Below is a small trained network, with its code and all its weights. Each question gives an input and a class and asks what happens when units are switched off, that is, made to give their printed mean instead of their output.

import numpy as np


def w(rows, s, z=0):
    codes = np.array(rows[::2]) - 128.0
    scale = np.full(codes.shape[1], s)
    scale[-1] = z or s
    return codes * scale


def f(y):
    return np.maximum(y, 0)


def log_softmax(a):
    a = a - a.max(-1, keepdims=True)
    return a - np.log(np.exp(a).sum(-1, keepdims=True))


def net(x, mask):
    res = np.array(x, float).reshape(1, 8) / 4 @ E
    y = f(res @ A[0][:, :-1].T + A[0][:, -1])
    res = res + np.where(mask, y, B[0][:, -1]) @ B[0][:, :-1]
    return log_softmax(res[-1] @ U[:, :-1].T + U[:, -1])


A, B = {}, {}
E = w([
[212,180,185,114,96,185],'x0',
[161,2,128,171,171,144],'x1',
[200,180,126,126,162,136],'x2',
[188,166,197,106,29,190],'x3',
[126,82,162,105,98,112],'x4',
[169,84,134,42,166,71],'x5',
[167,130,43,129,62,99],'x6',
[137,108,197,149,129,108],'x7',
],0.007)
A[0] = w([
[100,141,121,47,105,154,136],'neuron 1',
[86,135,131,194,112,168,167],'neuron 2',
[91,93,2,108,164,103,228],'neuron 3',
[146,128,198,107,100,142,92],'neuron 4',
[124,96,100,113,124,66,250],'neuron 5',
[135,200,159,68,229,129,234],'neuron 6',
[73,185,160,188,120,152,131],'neuron 7',
[123,145,129,138,136,133,30],'neuron 8',
[176,75,129,124,134,198,217],'neuron 9',
[173,135,116,153,89,97,146],'neuron 10',
[114,191,163,164,115,157,135],'neuron 11',
[183,162,133,53,42,106,228],'neuron 12',
[113,11,162,82,159,87,188],'neuron 13',
[65,152,133,101,90,128,224],'neuron 14',
[125,123,93,163,144,123,100],'neuron 15',
[145,157,129,126,112,124,152],'neuron 16',
],0.014,0.0022)
B[0] = w([
[179,154,128,138,120,138,168],'neuron 1',
[183,92,116,150,141,84,187],'neuron 2',
[133,145,2,123,124,97,251],'neuron 3',
[125,120,64,97,138,122,182],'neuron 4',
[125,127,115,135,134,64,196],'neuron 5',
[160,197,165,221,109,96,211],'neuron 6',
[169,142,129,123,97,54,199],'neuron 7',
[148,137,130,122,153,131,134],'neuron 8',
[100,52,99,157,114,191,185],'neuron 9',
[91,159,114,90,153,144,167],'neuron 10',
[180,125,110,88,105,83,199],'neuron 11',
[145,225,93,64,118,151,235],'neuron 12',
[68,66,177,111,147,26,238],'neuron 13',
[175,147,150,146,144,94,187],'neuron 14',
[139,131,87,143,124,146,160],'neuron 15',
[120,158,144,118,147,132,163],'neuron 16',
],0.024,0.011)
U = w([
[127,107,67,145,130,37,255],'0',
[115,75,147,226,145,191,23],'1',
[114,147,123,22,111,218,69],'2',
[61,31,255,162,169,65,53],'3',
[159,19,184,135,88,189,88],'4',
[216,221,184,120,94,119,131],'5',
],0.0066,0.0021)

Each question gives the input, the list of numbers given to net, and the class t.
The units are the neurons (one row each of A and B). Each row of codes is followed by its name. A weight is (code - 128) times the scale printed after its matrix; where a second scale follows, it is the last column's (A, B and U).
mask holds one flag per neuron, in row order. A switched-off neuron (its flag False) gives its mean, the last column of its row in B, instead of its output. The means were averaged over made-up inputs and are rounded, as every weight is.
A unit's drop is (log p(t) with every unit on - log p(t) with that unit switched off) / (log p(t) with every unit on - log p(t) with every unit switched off).
The circuit of an input: a set's keep is (log p(t) with only the set's units on - log p(t) with every unit switched off) / (log p(t) with every unit on - log p(t) with every unit switched off). Starting from the 12 units with the biggest drops (on a tie, the unit counted first), units are removed one at a time, each time the one whose removal leaves the highest keep (on an exact tie, the one counted first), for as long as the keep stays at least 0.8.
units of the circuit, in order: the units of the circuit, biggest drop first
top k neurons: the k neurons with the biggest drops, biggest first
drop when u is switched off: that unit's drop, to one decimal
input [6,1,8,-3,4,-3,-7,-6], class 5: top neuron : neuron 6
input [8,-5,-5,-6,5,6,-7,7], class 3: units of the circuit, in order : neuron 13; neuron 3
input [2,-5,-8,-2,-4,2,1,3], class 5: units of the circuit, in order : neuron 13; neuron 3
input [5,0,-1,-4,4,3,-4,-4], class 3: top 2 neurons : neuron 3; neuron 12
input [8,6,-6,5,3,1,-3,-5], class 4: units of the circuit, in order : neuron 9; neuron 3
input [-1,8,8,1,-1,-5,-8,0], class 4: units of the circuit, in order : neuron 3; neuron 9
input [4,4,-8,4,8,1,-3,-7], class 3: top 2 neurons : neuron 3; neuron 13
input [-1,6,1,7,0,2,-4,-1], class 3: units of the circuit, in order : neuron 3; neuron 12
input [-5,-1,-8,-6,-2,-1,-8,8], class 3: top 2 neurons : neuron 13; neuron 12
input [6,-4,1,6,-1,1,7,4], class 2: drop when neuron 10 is switched off : 0.1
input [6,7,2,1,-6,0,3,7], class 1: drop when neuron 6 is switched off : -0.1
input [4,4,-7,7,-6,-1,0,-5], class 2: drop when neuron 6 is switched off : 0.2
input [3,7,5,5,-4,8,7,-8], class 2: drop when neuron 7 is switched off : 0.0
input [-8,-4,8,3,-4,5,-6,-7], class 5: units of the circuit, in order : neuron 6
